Here is a tiny trained network, its code and every weight. The questions are about switching its units off for an input and a class, where a switched-off unit gives its printed mean instead of its output.

import numpy as np


def w(rows, s, z=0):
    codes = np.array(rows[::2]) - 128.0
    scale = np.full(codes.shape[1], s)
    scale[-1] = z or s
    return codes * scale


def f(y):
    return y / 2 * (1 + np.tanh(0.7978845608 * (y + 0.044715 * y**3)))


def log_softmax(a):
    a = a - a.max(-1, keepdims=True)
    return a - np.log(np.exp(a).sum(-1, keepdims=True))


def net(x, mask):
    res = np.array(x, float).reshape(1, 3) / 4 @ E
    y = f(res @ A[0][:, :-1].T + A[0][:, -1])
    res = res + np.where(mask, y, B[0][:, -1]) @ B[0][:, :-1]
    return log_softmax(res[-1] @ U[:, :-1].T + U[:, -1])


A, B = {}, {}
E = w([
[120,218,106,147,196,107,234,70],'x0',
[207,143,177,222,51,115,149,178],'x1',
[146,135,130,82,127,212,174,253],'x2',
],0.015)
A[0] = w([
[209,247,179,191,130,112,228,103,65],'N1',
[102,13,80,62,112,167,69,107,212],'N2',
[160,120,175,70,145,198,177,167,166],'N3',
[154,104,127,173,100,86,107,137,174],'N4',
[132,92,151,147,116,44,110,44,246],'N5',
[211,172,136,219,108,118,162,140,101],'N6',
[71,196,52,114,189,141,178,100,134],'N7',
[221,51,195,143,62,114,117,132,127],'N8',
[150,144,148,77,146,234,172,199,169],'N9',
[192,110,188,173,46,132,107,151,122],'N10',
],0.013,0.012)
B[0] = w([
[72,102,125,113,200,167,75,131,239],'N1',
[81,111,150,137,164,166,63,116,233],'N2',
[175,127,131,88,154,149,129,210,206],'N3',
[128,103,140,138,100,85,138,101,189],'N4',
[102,155,150,180,121,73,120,7,252],'N5',
[144,104,171,131,138,133,61,137,216],'N6',
[125,154,71,111,144,125,189,92,225],'N7',
[162,127,133,148,90,98,172,155,223],'N8',
[159,142,131,64,135,162,130,160,235],'N9',
[157,187,151,144,82,137,131,124,227],'N10',
],0.018,0.023)
U = w([
[58,61,195,177,178,120,62,99,254],'0',
[141,85,142,120,183,194,36,165,215],'1',
[174,103,167,200,73,73,148,111,73],'2',
[201,175,179,140,82,151,161,164,7],'3',
[101,204,55,179,155,83,193,96,48],'4',
[151,127,64,105,170,154,252,147,92],'5',
],0.013,0.0032)

Each question gives the input, the list of numbers given to net, and the class t.
The units are the neurons (one row each of A and B). Each row of codes is followed by its name. A weight is (code - 128) times the scale printed after its matrix; where a second scale follows, it is the last column's (A, B and U).
mask holds one flag per neuron, in row order. A switched-off neuron (its flag False) gives its mean, the last column of its row in B, instead of its output. The means were averaged over made-up inputs and are rounded, as every weight is.
A unit's drop is (log p(t) with every unit on - log p(t) with that unit switched off) / (log p(t) with every unit on - log p(t) with every unit switched off).
The circuit of an input: a set's keep is (log p(t) with only the set's units on - log p(t) with every unit switched off) / (log p(t) with every unit on - log p(t) with every unit switched off). Starting from all 10 units, units are removed one at a time, each time the one whose removal leaves the highest keep (on an exact tie, the one counted first), for as long as the keep stays at least 0.8.
circuit, biggest first: the units of the circuit, biggest drop first
unit that matters most: the unit with the biggest drop
k most important neurons: the k neurons with the biggest drops, biggest first
drop of u: that unit's drop, to one decimal
input [3,6,6], class 1: unit that matters most : N1
input [-3,7,0], class 2: 3 most important neurons : N9, N4, N3
input [6,0,-5], class 4: 2 most important neurons : N7, N2
input [1,-7,-4], class 4: 3 most important neurons : N7, N1, N6
input [3,0,3], class 5: 2 most important neurons : N2, N6
input [1,3,1], class 1: 2 most important neurons : N5, N7
input [5,-4,0], class 4: 2 most important neurons : N9, N3
input [-6,1,-2], class 2: 2 most important neurons : N1, N8
input [8,0,6], class 5: 2 most important neurons : N7, N2
input [-1,1,-7], class 2: 3 most important neurons : N1, N2, N7
input [0,5,4], class 3: 2 most important neurons : N2, N10
input [5,-1,1], class 5: drop of N5 : 0.7
input [6,-8,4], class 5: drop of N7 : 0.0
input [6,-6,0], class 4: 2 most important neurons : N9, N3
input [1,-6,3], class 5: circuit, biggest first : N7
input [5,8,5], class 1: drop of N1 : 0.4
